Below is a small trained network, with its code and all its weights. Each question gives an input and a target symbol and asks what happens when units are switched off, that is, made to give their printed mean instead of their output.

import numpy as np


def w(rows, s, z=0):
    codes = np.array(rows[::2]) - 128.0
    scale = np.full(codes.shape[1], s)
    scale[-1] = z or s
    return codes * scale


def f(y):
    return np.maximum(y, 0)


def softmax(a):
    e = np.exp(a - a.max(-1, keepdims=True))
    return e / e.sum(-1, keepdims=True)


def log_softmax(a):
    a = a - a.max(-1, keepdims=True)
    return a - np.log(np.exp(a).sum(-1, keepdims=True))


def net(x, mask):
    ids = ['αγλμτφψ'.index(c) for c in x.split()]
    T = len(ids)
    res = E[ids] + P[:T]
    r = res
    for j in range(2):
        rows = slice(3 * j, 3 * j + 3)
        q, k, v = (r @ M[0][rows].T for M in (Q, K, V))
        z = softmax(np.where(np.tri(T) > 0, q @ k.T / 3**0.5, -1e9)) @ v
        o = O[0][rows]
        res = res + np.where(mask[j], z, o[:, -1]) @ o[:, :-1]
    y = f(res @ A[0][:, :-1].T + A[0][:, -1])
    res = res + np.where(mask[2:26], y, B[0][:, -1]) @ B[0][:, :-1]
    return log_softmax(res[-1] @ U[:, :-1].T + U[:, -1])


Q, K, V, O, A, B = {}, {}, {}, {}, {}, {}
E = w([
[25,174,133],'α',
[100,165,137],'γ',
[176,133,252],'λ',
[120,122,115],'μ',
[63,126,104],'τ',
[142,113,101],'φ',
[127,28,171],'ψ',
],0.011)
P = w([
[165,116,104],'0',
[2,188,160],'1',
[174,100,111],'2',
[64,188,150],'3',
[174,97,110],'4',
[95,196,154],'5',
[173,96,112],'6',
[112,204,157],'7',
[170,94,113],'8',
[124,208,155],'9',
[174,91,114],'10',
],0.0092)
Q[0] = w([
[114,111,147],'head 1',
[169,253,98],'head 1',
[111,165,108],'head 1',
[117,59,127],'head 2',
[180,79,126],'head 2',
[143,111,193],'head 2',
],0.022)
K[0] = w([
[83,107,176],'head 1',
[141,150,185],'head 1',
[151,192,73],'head 1',
[39,29,103],'head 2',
[106,7,173],'head 2',
[147,99,230],'head 2',
],0.016)
V[0] = w([
[86,56,132],'head 1',
[89,14,236],'head 1',
[208,208,253],'head 1',
[145,234,232],'head 2',
[68,32,36],'head 2',
[96,114,109],'head 2',
],0.0054)
O[0] = w([
[117,90,141,126],'head 1',
[161,39,185,217],'head 1',
[254,127,177,247],'head 1',
[17,77,113,251],'head 2',
[231,146,157,15],'head 2',
[156,125,134,104],'head 2',
],0.0071,0.0033)
A[0] = w([
[158,65,7,112],'neuron 1',
[131,125,105,51],'neuron 2',
[119,137,138,154],'neuron 3',
[49,163,129,31],'neuron 4',
[126,126,121,91],'neuron 5',
[194,102,190,73],'neuron 6',
[132,149,121,136],'neuron 7',
[19,147,92,64],'neuron 8',
[162,85,27,6],'neuron 9',
[111,116,59,65],'neuron 10',
[109,142,156,90],'neuron 11',
[174,89,162,140],'neuron 12',
[110,147,151,184],'neuron 13',
[113,156,108,133],'neuron 14',
[41,118,93,186],'neuron 15',
[133,124,116,78],'neuron 16',
[100,140,152,123],'neuron 17',
[94,64,127,152],'neuron 18',
[158,204,107,141],'neuron 19',
[106,97,60,51],'neuron 20',
[142,66,109,2],'neuron 21',
[157,81,40,179],'neuron 22',
[230,102,193,48],'neuron 23',
[133,178,50,41],'neuron 24',
],0.017,0.0064)
B[0] = w([
[26,132,74,167],'neuron 1',
[111,110,150,128],'neuron 2',
[133,147,124,169],'neuron 3',
[141,100,192,176],'neuron 4',
[102,128,129,128],'neuron 5',
[174,71,117,245],'neuron 6',
[138,122,123,134],'neuron 7',
[133,151,24,193],'neuron 8',
[152,253,89,138],'neuron 9',
[91,103,158,129],'neuron 10',
[125,102,114,161],'neuron 11',
[176,121,153,248],'neuron 12',
[140,177,120,218],'neuron 13',
[152,123,112,146],'neuron 14',
[110,117,232,218],'neuron 15',
[107,114,132,128],'neuron 16',
[121,114,92,182],'neuron 17',
[119,149,89,208],'neuron 18',
[166,108,90,139],'neuron 19',
[117,101,180,129],'neuron 20',
[169,101,116,137],'neuron 21',
[164,56,160,177],'neuron 22',
[57,177,101,255],'neuron 23',
[54,158,161,130],'neuron 24',
],0.055,0.0066)
U = w([
[26,192,130,228],'α',
[204,38,192,254],'γ',
[186,180,3,168],'λ',
[78,34,99,96],'μ',
[51,27,142,45],'τ',
[1,121,16,20],'φ',
[151,8,86,9],'ψ',
],0.0055,0.0048)

Each question gives the input, a string of symbols that net reads in full, and the target symbol t.
The units are the heads (3 rows each of Q, K, V and O) and the neurons (one row each of A and B). Each row of codes is followed by its name. A weight is (code - 128) times the scale printed after its matrix; where a second scale follows, it is the last column's (O, A, B and U).
mask holds one flag per unit, heads first, then neurons. A switched-off unit (its flag False) gives its mean, the last column of its rows in O or B, instead of its output. The means were averaged over made-up inputs and are rounded, as every weight is.
A unit's drop is (log p(t) with every unit on - log p(t) with that unit switched off) / (log p(t) with every unit on - log p(t) with every unit switched off).
unit that matters most: the unit with the biggest drop
k most important neurons: the k neurons with the biggest drops, biggest first
heads that matter: for each layer, one digit per head in row order, 1 if its drop is at least 0.15 and else 0, layers parted by /
input φ α φ λ λ λ ψ, target ψ: unit that matters most -> neuron 6
input λ μ φ γ λ λ λ ψ, target α: heads that matter -> 11
input λ ψ γ φ, target α: heads that matter -> 00
input τ φ τ λ, target α: heads that matter -> 01
input λ φ φ λ, target γ: 2 most important neurons -> neuron 23; neuron 8
input λ λ φ α γ φ μ μ, target γ: 3 most important neurons -> neuron 23; neuron 8; neuron 1
input ψ λ λ γ λ μ, target α: 3 most important neurons -> neuron 6; neuron 12; neuron 22
input φ φ γ ψ λ λ φ λ α, target α: 3 most important neurons -> neuron 6; neuron 15; neuron 12
input ψ γ λ ψ, target γ: heads that matter -> 11
input φ γ γ ψ, target α: heads that matter -> 10
input λ λ α μ λ τ ψ φ λ α, target γ: heads that matter -> 00
input μ λ φ φ φ, target φ: 4 most important neurons -> neuron 1; neuron 9; neuron 15; neuron 6
input γ α λ λ, target γ: 3 most important neurons -> neuron 23; neuron 1; neuron 8
input γ φ ψ ψ α α τ γ λ ψ, target λ: 4 most important neurons -> neuron 15; neuron 22; neuron 4; neuron 18
input λ μ α λ ψ, target ψ: heads that matter -> 01
input ψ γ ψ γ λ, target λ: heads that matter -> 00
input λ ψ φ φ, target γ: heads that matter -> 01
input φ α λ, target λ: unit that matters most -> neuron 15
input α ψ λ φ, target α: heads that matter -> 10
input λ α φ μ γ λ λ γ φ μ, target γ: heads that matter -> 11
input λ λ τ μ, target α: heads that matter -> 00
input τ μ φ λ, target α: heads that matter -> 01
input λ ψ γ ψ φ ψ, target λ: 3 most important neurons -> neuron 18; neuron 15; neuron 22
input μ φ λ μ γ, target γ: 4 most important neurons -> neuron 23; neuron 8; neuron 1; neuron 18
input γ ψ λ μ λ ψ, target γ: 4 most important neurons -> neuron 23; neuron 8; neuron 1; neuron 12
input λ φ μ ψ φ μ λ λ λ γ φ, target φ: 4 most important neurons -> neuron 1; neuron 9; neuron 15; neuron 4
input φ γ λ μ λ φ, target γ: 4 most important neurons -> neuron 23; neuron 8; neuron 1; neuron 18
input λ λ α γ α, target α: 3 most important neurons -> neuron 15; neuron 6; neuron 12
input φ α μ φ ψ λ λ λ γ ψ τ, target τ: 2 most important neurons -> neuron 1; neuron 22
